Here is a tiny trained network, its code and every weight. The questions are about switching its units off for an input and a target symbol, where a switched-off unit gives its printed mean instead of its output.

import numpy as np


def w(rows, s, z=0):
    codes = np.array(rows[::2]) - 128.0
    scale = np.full(codes.shape[1], s)
    scale[-1] = z or s
    return codes * scale


def f(y):
    return y / 2 * (1 + np.tanh(0.7978845608 * (y + 0.044715 * y**3)))


def softmax(a):
    e = np.exp(a - a.max(-1, keepdims=True))
    return e / e.sum(-1, keepdims=True)


def log_softmax(a):
    a = a - a.max(-1, keepdims=True)
    return a - np.log(np.exp(a).sum(-1, keepdims=True))


def net(x, mask):
    ids = ['βεζθξπσφψ'.index(c) for c in x.split()]
    T = len(ids)
    res = E[ids] + P[:T]
    r = res
    for j in range(3):
        rows = slice(3 * j, 3 * j + 3)
        q, k, v = (r @ M[0][rows].T for M in (Q, K, V))
        z = softmax(np.where(np.tri(T) > 0, q @ k.T / 3**0.5, -1e9)) @ v
        o = O[0][rows]
        res = res + np.where(mask[j], z, o[:, -1]) @ o[:, :-1]
    y = f(res @ A[0][:, :-1].T + A[0][:, -1])
    res = res + np.where(mask[3:15], y, B[0][:, -1]) @ B[0][:, :-1]
    return log_softmax(res[-1] @ U[:, :-1].T + U[:, -1])


Q, K, V, O, A, B = {}, {}, {}, {}, {}, {}
E = w([
[191,45,133,167],'β',
[143,145,89,186],'ε',
[130,120,140,152],'ζ',
[77,26,223,93],'θ',
[161,90,114,109],'ξ',
[252,98,159,31],'π',
[51,135,112,144],'σ',
[144,181,47,40],'φ',
[34,110,40,90],'ψ',
],0.012)
P = w([
[134,214,178,144],'0',
[147,127,110,146],'1',
[126,73,71,129],'2',
[122,30,45,119],'3',
[116,8,41,114],'4',
[109,3,50,111],'5',
],0.0057)
Q[0] = w([
[134,48,61,168],'h0',
[177,185,176,157],'h0',
[162,175,115,136],'h0',
[226,168,149,108],'h1',
[147,226,180,200],'h1',
[116,110,229,89],'h1',
[149,110,138,112],'h2',
[152,254,139,96],'h2',
[114,140,153,77],'h2',
],0.012)
K[0] = w([
[32,42,132,158],'h0',
[152,165,72,118],'h0',
[114,188,76,147],'h0',
[185,102,249,119],'h1',
[176,190,172,234],'h1',
[45,156,203,128],'h1',
[153,113,142,91],'h2',
[43,205,247,133],'h2',
[100,170,145,61],'h2',
],0.012)
V[0] = w([
[122,117,221,99],'h0',
[118,84,170,97],'h0',
[107,92,199,111],'h0',
[230,109,118,139],'h1',
[147,124,188,164],'h1',
[250,108,108,108],'h1',
[141,151,104,50],'h2',
[81,172,108,181],'h2',
[91,176,103,88],'h2',
],0.013)
O[0] = w([
[254,182,179,46,156],'h0',
[211,146,146,132,225],'h0',
[253,172,179,122,213],'h0',
[30,88,195,92,191],'h1',
[144,81,186,160,59],'h1',
[28,86,181,54,219],'h1',
[124,114,64,32,89],'h2',
[74,233,111,189,40],'h2',
[104,191,54,72,3],'h2',
],0.0085,0.0032)
A[0] = w([
[117,192,100,43,226],'n0',
[118,142,28,193,103],'n1',
[18,103,97,58,139],'n2',
[109,101,68,189,139],'n3',
[218,68,199,112,229],'n4',
[126,54,161,226,149],'n5',
[201,181,160,220,143],'n6',
[46,111,108,166,179],'n7',
[211,201,76,149,2],'n8',
[170,193,63,181,56],'n9',
[1,154,54,156,237],'n10',
[72,202,100,88,234],'n11',
],0.0083,0.0047)
B[0] = w([
[138,173,83,139,149],'n0',
[84,79,151,58,165],'n1',
[177,213,179,129,186],'n2',
[89,93,178,113,162],'n3',
[58,139,91,99,254],'n4',
[67,155,90,170,178],'n5',
[60,180,172,215,172],'n6',
[154,86,165,192,179],'n7',
[114,51,76,177,151],'n8',
[147,82,79,116,143],'n9',
[254,100,164,139,209],'n10',
[154,141,63,96,155],'n11',
],0.0085,0.017)
U = w([
[35,72,111,135,85],'β',
[183,77,204,185,118],'ε',
[81,254,161,165,224],'ζ',
[120,156,107,155,51],'θ',
[104,163,85,86,254],'ξ',
[118,136,183,71,134],'π',
[129,128,63,161,39],'σ',
[198,175,145,110,173],'φ',
[150,48,88,82,16],'ψ',
],0.0069,0.0026)

Each question gives the input, a string of symbols that net reads in full, and the target symbol t.
The units are the heads (3 rows each of Q, K, V and O) and the neurons (one row each of A and B). Each row of codes is followed by its name. A weight is (code - 128) times the scale printed after its matrix; where a second scale follows, it is the last column's (O, A, B and U).
mask holds one flag per unit, heads first, then neurons. A switched-off unit (its flag False) gives its mean, the last column of its rows in O or B, instead of its output. The means were averaged over made-up inputs and are rounded, as every weight is.
A unit's drop is (log p(t) with every unit on - log p(t) with that unit switched off) / (log p(t) with every unit on - log p(t) with every unit switched off).
The circuit of an input: a set's keep is (log p(t) with only the set's units on - log p(t) with every unit switched off) / (log p(t) with every unit on - log p(t) with every unit switched off). Starting from the 12 units with the biggest drops (on a tie, the unit counted first), units are removed one at a time, each time the one whose removal leaves the highest keep (on an exact tie, the one counted first), for as long as the keep stays at least 0.8.
circuit, biggest first: the units of the circuit, biggest drop first
unit that matters most: the unit with the biggest drop
top k neurons: the k neurons with the biggest drops, biggest first
heads that matter: for each layer, one digit per head in row order, 1 if its drop is at least 0.15 and else 0, layers parted by /
input φ ε ε σ, target ε: top 3 neurons	n10, n4, n7
input σ ξ ε, target ε: circuit, biggest first	h0, n4, n10, n7
input ζ ε ψ φ, target φ: top 3 neurons	n10, n2, n4
input ε β β ε σ, target ε: circuit, biggest first	h0, n4, n10
input ε ζ ε π θ, target ψ: circuit, biggest first	h2
input β ψ β β ξ, target β: circuit, biggest first	n10, h0
input π φ ζ, target φ: heads that matter	111
input σ ε ζ β ζ π, target π: heads that matter	010
input β β ξ, target β: heads that matter	001
input ζ ε ε ζ, target ε: top 3 neurons	n4, n10, n7
input ε ψ θ ζ, target σ: heads that matter	110
input β ε φ ξ φ σ, target φ: top 2 neurons	n2, n10
input β ζ ζ, target β: heads that matter	011
input β ε ζ π ξ, target π: circuit, biggest first	h1, n2
input ζ σ β β ζ, target β: heads that matter	001
input ζ ζ ψ ε θ, target σ: unit that matters most	h1
input ζ ε θ ε ε, target ζ: heads that matter	101
input θ β ζ ζ, target ζ: heads that matter	101
input ε θ ζ, target ζ: circuit, biggest first	n6, n10, h2, h0
input θ π ε π, target ψ: heads that matter	001
input θ ε ψ ψ β, target σ: circuit, biggest first	h1, n8
input ζ ζ ε π β, target β: unit that matters most	h2
input ζ β φ, target φ: heads that matter	110
input π ε ε ξ, target ε: top 3 neurons	n4, n7, n10
input ε ζ θ ε, target ζ: circuit, biggest first	n6, h0, h2
input θ ε β, target ζ: circuit, biggest first	h0, n6, n4, n10
input φ σ φ ξ, target φ: top 2 neurons	n2, n4
input ψ ε ζ ψ, target ψ: top neuron	n1
input ε ε ε ε π, target π: heads that matter	011
input ε φ φ ζ, target φ: top 3 neurons	n2, n10, n4
